Below are the code and all the weights of a small trained network. Each question names an input and a target symbol and asks about switching units off, where a switched-off unit gives its printed mean instead of its output.

import numpy as np


def w(rows, s, z=0):
    codes = np.array(rows[::2]) - 128.0
    scale = np.full(codes.shape[1], s)
    scale[-1] = z or s
    return codes * scale


def norm(h):
    return h / np.sqrt((h * h).mean(-1, keepdims=True) + 1e-5)


def f(y):
    return y / 2 * (1 + np.tanh(0.7978845608 * (y + 0.044715 * y**3)))


def softmax(a):
    e = np.exp(a - a.max(-1, keepdims=True))
    return e / e.sum(-1, keepdims=True)


def log_softmax(a):
    a = a - a.max(-1, keepdims=True)
    return a - np.log(np.exp(a).sum(-1, keepdims=True))


def net(x, mask):
    ids = ['αβγδεζηθξστφψω'.index(c) for c in x.split()]
    T = len(ids)
    res = E[ids] + P[:T]
    u = 0
    for l in range(2):
        q, k, v = (norm(res) @ M[l].T for M in (Q, K, V))
        z = softmax(np.where(np.tri(T) > 0, q @ k.T / 4**0.5, -1e9)) @ v
        res = res + np.where(mask[u], z, O[l][:, -1]) @ O[l][:, :-1]
        u += 1
        y = f(norm(res) @ A[l][:, :-1].T + A[l][:, -1])
        res = res + np.where(mask[u : u + 4], y, B[l][:, -1]) @ B[l][:, :-1]
        u += 4
    return log_softmax(norm(res)[-1] @ U[:, :-1].T + U[:, -1])


Q, K, V, O, A, B = {}, {}, {}, {}, {}, {}
E = w([
[109,139,125],'α',
[111,134,141],'β',
[132,144,132],'γ',
[118,136,132],'δ',
[108,140,122],'ε',
[108,148,117],'ζ',
[111,134,141],'η',
[111,147,118],'θ',
[44,254,111],'ξ',
[110,139,125],'σ',
[120,137,133],'τ',
[126,131,139],'φ',
[119,126,151],'ψ',
[134,144,129],'ω',
],0.016)
P = w([
[115,106,133],'0',
[156,122,159],'1',
[173,109,143],'2',
[165,143,119],'3',
[88,112,2],'4',
[48,64,84],'5',
],0.0081)
Q[0] = w([
[142,216,191],'L0H0',
[29,130,175],'L0H0',
[181,2,80],'L0H0',
[228,80,84],'L0H0',
],0.0053)
K[0] = w([
[193,191,202],'L0H0',
[124,139,131],'L0H0',
[192,1,90],'L0H0',
[226,65,11],'L0H0',
],0.0036)
V[0] = w([
[82,87,173],'L0H0',
[118,3,67],'L0H0',
[150,196,152],'L0H0',
[163,135,163],'L0H0',
],0.006)
O[0] = w([
[223,131,128,206],'L0H0',
[136,121,227,3],'L0H0',
[175,3,118,174],'L0H0',
[117,122,114,164],'L0H0',
],0.0048,0.003)
A[0] = w([
[125,151,104,2],'L0N0',
[75,241,73,93],'L0N1',
[253,77,63,116],'L0N2',
[26,53,24,168],'L0N3',
],0.0033,0.003)
B[0] = w([
[99,72,253,70],'L0N0',
[160,72,178,127],'L0N1',
[98,156,117,197],'L0N2',
[192,119,138,251],'L0N3',
],0.0051,0.0022)
Q[1] = w([
[155,69,181],'L1H0',
[2,76,168],'L1H0',
[222,174,133],'L1H0',
[136,168,92],'L1H0',
],0.0098)
K[1] = w([
[91,77,83],'L1H0',
[208,43,115],'L1H0',
[10,187,203],'L1H0',
[122,145,145],'L1H0',
],0.011)
V[1] = w([
[105,101,33],'L1H0',
[212,87,188],'L1H0',
[2,35,176],'L1H0',
[196,62,136],'L1H0',
],0.008)
O[1] = w([
[111,205,73,65],'L1H0',
[193,63,144,156],'L1H0',
[2,54,71,1],'L1H0',
[223,83,91,111],'L1H0',
],0.007,0.0044)
A[1] = w([
[191,2,117,158],'L1N0',
[154,178,118,254],'L1N1',
[154,117,103,111],'L1N2',
[45,60,107,21],'L1N3',
],0.01,0.0041)
B[1] = w([
[73,136,37,253],'L1N0',
[57,115,107,240],'L1N1',
[101,119,178,142],'L1N2',
[209,71,255,133],'L1N3',
],0.0088,0.0058)
U = w([
[112,106,154,118],'α',
[148,87,161,128],'β',
[194,181,117,55],'γ',
[155,142,168,106],'δ',
[81,108,157,112],'ε',
[76,157,118,136],'ζ',
[143,75,161,145],'η',
[61,185,124,106],'θ',
[117,123,128,3],'ξ',
[109,102,165,202],'σ',
[199,178,181,185],'τ',
[247,61,110,162],'φ',
[85,25,56,180],'ψ',
[160,141,118,30],'ω',
],0.014,0.004)

Each question gives the input, a string of symbols that net reads in full, and the target symbol t.
The units are the heads (4 rows each of Q, K, V and O) and the neurons (one row each of A and B). Each row of codes is followed by its name. A weight is (code - 128) times the scale printed after its matrix; where a second scale follows, it is the last column's (O, A, B and U).
mask holds one flag per unit, layer by layer, with each layer's heads first. A switched-off unit (its flag False) gives its mean, the last column of its rows in O or B, instead of its output. The means were averaged over made-up inputs and are rounded, as every weight is.
A unit's drop is (log p(t) with every unit on - log p(t) with that unit switched off) / (log p(t) with every unit on - log p(t) with every unit switched off).
The circuit of an input: a set's keep is (log p(t) with only the set's units on - log p(t) with every unit switched off) / (log p(t) with every unit on - log p(t) with every unit switched off). Starting from all 10 units, units are removed one at a time, each time the one whose removal leaves the highest keep (on an exact tie, the one counted first), for as long as the keep stays at least 0.8.
circuit, biggest first: the units of the circuit, biggest drop first
top k neurons: the k neurons with the biggest drops, biggest first
input τ δ ω, target τ: circuit, biggest first : L1H0, L0N3, L1N0, L0H0
input φ φ θ, target φ: circuit, biggest first : L1H0
input ε θ θ ψ ψ ψ, target θ: top 3 neurons : L1N1, L1N0, L0N2
input τ γ ζ γ, target τ: circuit, biggest first : L1H0, L1N0
input τ ψ σ σ, target τ: circuit, biggest first : L1H0, L0H0, L1N0, L0N3
input τ θ ζ, target τ: top 3 neurons : L0N2, L1N0, L0N3
input ψ ψ ψ ζ, target ψ: circuit, biggest first : L1H0, L0N3, L0H0
input φ ψ τ θ, target φ: circuit, biggest first : L1H0, L0H0
input ψ ζ ψ σ, target ψ: circuit, biggest first : L0H0, L1H0, L0N3
input τ τ ψ, target τ: top 2 neurons : L0N3, L0N2
input ψ ω φ, target ψ: top 2 neurons : L1N0, L0N3
input τ φ φ ω, target τ: circuit, biggest first : L1H0, L1N0, L0N3, L0H0
input τ γ ω α, target τ: top 3 neurons : L0N2, L1N0, L0N3
input ψ ψ ω θ, target ψ: circuit, biggest first : L1H0, L0H0, L0N3
input ψ γ ω θ, target ψ: top neuron : L0N3
input ψ σ θ γ, target ψ: circuit, biggest first : L0H0, L1H0, L0N3
input φ σ ψ ψ, target φ: circuit, biggest first : L0H0, L1H0
input ψ τ ε η, target ψ: circuit, biggest first : L0H0, L0N3, L1H0
input φ ψ ψ α, target φ: top 2 neurons : L0N1, L0N0
input ψ φ τ, target ψ: top 2 neurons : L1N0, L0N3
input τ φ ψ, target τ: top 3 neurons : L0N3, L0N2, L0N1
input ψ φ ψ α, target ψ: top 3 neurons : L0N3, L1N0, L0N1
input φ ψ σ ψ, target φ: top 3 neurons : L0N1, L0N0, L1N1
input ψ ψ δ, target ψ: top neuron : L1N0
